Below is a small trained network, with its code and all its weights. Each question gives an input and a class and asks what happens when units are switched off, that is, made to give their printed mean instead of their output.

import numpy as np


def w(rows, s, z=0):
    codes = np.array(rows[::2]) - 128.0
    scale = np.full(codes.shape[1], s)
    scale[-1] = z or s
    return codes * scale


def f(y):
    return y / 2 * (1 + np.tanh(0.7978845608 * (y + 0.044715 * y**3)))


def log_softmax(a):
    a = a - a.max(-1, keepdims=True)
    return a - np.log(np.exp(a).sum(-1, keepdims=True))


def net(x, mask):
    res = np.array(x, float).reshape(1, 7) / 4 @ E
    y = f(res @ A[0][:, :-1].T + A[0][:, -1])
    res = res + np.where(mask, y, B[0][:, -1]) @ B[0][:, :-1]
    return log_softmax(res[-1] @ U[:, :-1].T + U[:, -1])


A, B = {}, {}
E = w([
[74,120,187,183,189,254,164,97,192,127,113],'x0',
[110,120,207,133,95,92,131,150,116,171,128],'x1',
[85,191,125,29,181,134,101,119,154,106,46],'x2',
[82,108,63,182,179,142,138,99,58,135,158],'x3',
[205,179,149,73,105,118,134,113,200,94,71],'x4',
[159,94,178,188,40,158,91,207,156,167,209],'x5',
[175,61,148,107,113,87,225,85,171,39,131],'x6',
],0.0074)
A[0] = w([
[160,151,26,142,151,125,120,100,100,105,136,172],'n0',
[195,85,137,150,1,101,137,159,140,120,176,189],'n1',
[108,63,124,182,172,179,197,82,132,95,161,214],'n2',
[147,194,166,82,113,132,117,132,174,129,71,155],'n3',
[95,121,122,176,116,160,81,183,99,211,176,179],'n4',
[109,116,134,181,163,203,155,110,160,118,135,144],'n5',
[142,136,40,100,131,52,109,119,64,109,132,255],'n6',
[196,86,142,146,11,95,139,156,137,119,179,206],'n7',
[171,122,141,122,76,107,140,138,160,108,133,109],'n8',
[114,114,105,160,135,99,129,103,74,168,141,136],'n9',
[97,116,106,186,118,149,72,177,83,236,178,174],'n10',
],0.0092,0.0044)
B[0] = w([
[214,194,107,110,146,147,40,115,88,120,153,188],'n0',
[2,56,142,103,62,115,155,176,173,23,183,244],'n1',
[166,117,47,76,163,39,128,84,44,69,145,239],'n2',
[182,219,145,110,161,147,95,105,156,150,81,195],'n3',
[135,157,188,178,81,221,54,178,137,165,238,230],'n4',
[158,129,54,68,155,92,100,115,89,76,144,198],'n5',
[204,155,99,103,154,61,86,76,28,123,163,226],'n6',
[18,62,137,108,71,104,164,178,166,34,198,244],'n7',
[72,102,150,142,71,130,122,169,139,99,175,169],'n8',
[125,122,186,189,103,127,143,131,110,179,147,170],'n9',
[122,138,218,199,76,195,74,177,146,174,238,243],'n10',
],0.0078,0.011)
U = w([
[206,195,160,186,136,163,77,112,63,214,150,181],'0',
[190,171,18,35,187,56,100,61,82,61,104,252],'1',
[70,113,180,149,69,182,116,188,209,120,162,107],'2',
[162,191,146,120,184,203,193,69,241,180,4,56],'3',
[122,119,40,147,179,208,123,117,96,140,132,5],'4',
[70,46,111,134,112,30,254,119,98,99,144,89],'5',
],0.0071,0.004)

Each question gives the input, the list of numbers given to net, and the class t.
The units are the neurons (one row each of A and B). Each row of codes is followed by its name. A weight is (code - 128) times the scale printed after its matrix; where a second scale follows, it is the last column's (A, B and U).
mask holds one flag per neuron, in row order. A switched-off neuron (its flag False) gives its mean, the last column of its row in B, instead of its output. The means were averaged over made-up inputs and are rounded, as every weight is.
A unit's drop is (log p(t) with every unit on - log p(t) with that unit switched off) / (log p(t) with every unit on - log p(t) with every unit switched off).
The circuit of an input: a set's keep is (log p(t) with only the set's units on - log p(t) with every unit switched off) / (log p(t) with every unit on - log p(t) with every unit switched off). Starting from all 11 units, units are removed one at a time, each time the one whose removal leaves the highest keep (on an exact tie, the one counted first), for as long as the keep stays at least 0.8.
units of the circuit, in order: the units of the circuit, biggest drop first
most important unit: the unit with the biggest drop
top k neurons: the k neurons with the biggest drops, biggest first
drop when u is switched off: that unit's drop, to one decimal
input [-8,2,-2,-6,-1,-5,6], class 5: units of the circuit, in order => (n7)
input [6,-5,7,1,-8,-1,-6], class 0: units of the circuit, in order => (n1 n7)
input [-8,-3,8,-1,-3,4,-2], class 0: units of the circuit, in order => (n2 n1)
input [6,-6,4,2,-1,2,-4], class 4: top 3 neurons => (n6 n5 n3)
input [-6,-5,-3,-4,5,0,3], class 5: units of the circuit, in order => (n4 n7)
input [-7,-5,-8,0,2,-1,-2], class 2: top 4 neurons => (n2 n0 n5 n1)
input [4,8,-5,-6,0,-2,2], class 5: top 2 neurons => (n10 n4)
input [5,-4,0,-2,7,-2,-1], class 3: top 2 neurons => (n6 n2)
input [8,6,-7,8,-3,7,7], class 5: top 2 neurons => (n2 n5)
input [6,2,7,3,7,-6,-7], class 3: top 2 neurons => (n2 n6)
input [6,8,5,2,7,1,-8], class 0: top 3 neurons => (n1 n7 n4)
input [5,-2,-3,8,0,5,4], class 1: top 2 neurons => (n2 n5)
input [7,-6,7,8,-7,5,5], class 1: drop when n2 is switched off => 0.1
input [-8,1,-2,-4,-2,-2,-4], class 2: drop when n7 is switched off => 0.7
input [5,-6,-7,7,8,8,4], class 5: most important unit => n2
input [6,-6,-2,7,5,7,-1], class 4: drop when n6 is switched off => 0.3
